Here is a tiny trained network, its code and every weight. The questions are about switching its units off for an input and a class, where a switched-off unit gives its printed mean instead of its output.

import numpy as np


def w(rows, s, z=0):
    codes = np.array(rows[::2]) - 128.0
    scale = np.full(codes.shape[1], s)
    scale[-1] = z or s
    return codes * scale


def f(y):
    return y / 2 * (1 + np.tanh(0.7978845608 * (y + 0.044715 * y**3)))


def log_softmax(a):
    a = a - a.max(-1, keepdims=True)
    return a - np.log(np.exp(a).sum(-1, keepdims=True))


def net(x, mask):
    res = np.array(x, float).reshape(1, 2) / 4 @ E
    y = f(res @ A[0][:, :-1].T + A[0][:, -1])
    res = res + np.where(mask, y, B[0][:, -1]) @ B[0][:, :-1]
    return log_softmax(res[-1] @ U[:, :-1].T + U[:, -1])


A, B = {}, {}
E = w([
[115,190,249,218],'x0',
[168,240,121,99],'x1',
],0.015)
A[0] = w([
[148,145,78,194,247],'N1',
[119,139,251,143,158],'N2',
[135,104,111,18,103],'N3',
[209,238,107,77,76],'N4',
[110,140,165,159,145],'N5',
[99,160,175,159,140],'N6',
[201,204,95,149,85],'N7',
[200,76,82,80,191],'N8',
[152,133,165,182,98],'N9',
[153,156,178,47,209],'N10',
[64,67,126,164,99],'N11',
[155,72,34,138,85],'N12',
[85,32,111,195,175],'N13',
[123,128,199,136,94],'N14',
],0.013,0.012)
B[0] = w([
[56,254,124,112,204],'N1',
[140,191,119,70,251],'N2',
[173,133,136,74,203],'N3',
[205,116,196,171,203],'N4',
[121,98,88,92,186],'N5',
[123,108,92,83,201],'N6',
[195,90,184,169,172],'N7',
[107,147,138,80,240],'N8',
[199,46,68,67,177],'N9',
[53,208,175,188,188],'N10',
[189,126,235,182,183],'N11',
[164,114,121,93,208],'N12',
[114,182,210,181,239],'N13',
[185,71,134,75,176],'N14',
],0.013,0.017)
U = w([
[159,122,116,46,117],'0',
[160,127,189,193,78],'1',
[3,178,128,132,254],'2',
[110,72,99,126,98],'3',
[115,106,86,154,86],'4',
[92,84,102,131,94],'5',
],0.018,0.0093)

Each question gives the input, the list of numbers given to net, and the class t.
The units are the neurons (one row each of A and B). Each row of codes is followed by its name. A weight is (code - 128) times the scale printed after its matrix; where a second scale follows, it is the last column's (A, B and U).
mask holds one flag per neuron, in row order. A switched-off neuron (its flag False) gives its mean, the last column of its row in B, instead of its output. The means were averaged over made-up inputs and are rounded, as every weight is.
A unit's drop is (log p(t) with every unit on - log p(t) with that unit switched off) / (log p(t) with every unit on - log p(t) with every unit switched off).
The circuit of an input: a set's keep is (log p(t) with only the set's units on - log p(t) with every unit switched off) / (log p(t) with every unit on - log p(t) with every unit switched off). Starting from the 12 units with the biggest drops (on a tie, the unit counted first), units are removed one at a time, each time the one whose removal leaves the highest keep (on an exact tie, the one counted first), for as long as the keep stays at least 0.8.
units of the circuit, in order: the units of the circuit, biggest drop first
most important unit: the unit with the biggest drop
k most important neurons: the k neurons with the biggest drops, biggest first
drop of u: that unit's drop, to one decimal
input [2,-2], class 2: most important unit -> N4
input [-3,-1], class 2: units of the circuit, in order -> (N9 N14)
input [1,-3], class 2: 2 most important neurons -> (N4 N7)
input [8,-8], class 0: 2 most important neurons -> (N2 N9)
input [3,-1], class 2: 2 most important neurons -> (N3 N12)
input [8,8], class 0: 3 most important neurons -> (N2 N6 N9)
input [4,4], class 0: 2 most important neurons -> (N13 N11)
input [-1,-4], class 1: 3 most important neurons -> (N11 N2 N10)
input [-6,7], class 1: 2 most important neurons -> (N4 N10)
input [-4,-5], class 1: 3 most important neurons -> (N13 N11 N2)
input [4,2], class 0: 2 most important neurons -> (N13 N9)
input [1,5], class 1: drop of N4 -> 0.6
